[[132 149 116 118 134 124 147 141 109 127 128 128 106 108 122]
 [120 140 141 111 146 151 125 114 115 106 112 110 107 103 141]]
|
[[120 140 141 111 146 151 125 114 115 106 112 110 107 103 141]
 [132 149 116 118 134 124 147 141 109 127 128 128 106 108 122]]

[[130 126 130 114 137 119 121 117 139 126]
 [120 122 129 132 117 134 124 125 122 130]
 [129 115 114 125 126 131 115 124 121 134]
 [123 130 123 113 136 125 131 126 135 119]
 [143 103 115 136 129 128 121 122 115 156]
 [117 122 122 121 123 136 123 122 121 130]]
|
[[130 126 130 114 137 119 121 117 139 126]
 [120 122 129 132 117 134 124 125 122 130]
 [123 130 123 113 136 125 131 126 135 119]
 [117 122 122 121 123 136 123 122 121 130]
 [143 103 115 136 129 128 121 122 115 156]
 [129 115 114 125 126 131 115 124 121 134]]

[[126 109 132 141 149 143 123 124 141 122 133]
 [109 122 126 142 122 120 137 139 151 113 115]
 [105 113 124 145 133 131 132 140 154 112 122]
 [138 129 135 123 139 119 137 116 118 116 141]
 [133 123 112 119 126 122 118 137 123 117 119]
 [132 128 106 117 119 111 118 143 120 113 114]
 [109 141 113 134 106 110 138 142 138 140 118]]
|
[[138 129 135 123 139 119 137 116 118 116 141]
 [126 109 132 141 149 143 123 124 141 122 133]
 [109 122 126 142 122 120 137 139 151 113 115]
 [105 113 124 145 133 131 132 140 154 112 122]
 [109 141 113 134 106 110 138 142 138 140 118]
 [133 123 112 119 126 122 118 137 123 117 119]
 [132 128 106 117 119 111 118 143 120 113 114]]

[[131 103 147 148 122]
 [137 127 129 130 121]
 [126 115 136 138 114]
 [126 124 138 141 143]
 [137 133 127 127 116]
 [142 116 106 100 124]
 [120 132 149 157 119]
 [123 129 142 145 101]]
|
[[120 132 149 157 119]
 [131 103 147 148 122]
 [123 129 142 145 101]
 [126 124 138 141 143]
 [126 115 136 138 114]
 [137 127 129 130 121]
 [137 133 127 127 116]
 [142 116 106 100 124]]

[[118 119 117 123 123 138]
 [125 102 119 117 124 133]
 [109 123 124 122 117 144]
 [119 132 118 116 134 130]
 [120 130 125 125 127 132]]
|
[[120 130 125 125 127 132]
 [109 123 124 122 117 144]
 [125 102 119 117 124 133]
 [119 132 118 116 134 130]
 [118 119 117 123 123 138]]

[[134 123 136 132 124 101 118 135]
 [124 121 133 116 119 141 140 124]
 [124 145 122 124 151 130 114 114]
 [136 122 129 137 123 117 128 133]]
|
[[134 123 136 132 124 101 118 135]
 [124 121 133 116 119 141 140 124]
 [136 122 129 137 123 117 128 133]
 [124 145 122 124 151 130 114 114]]
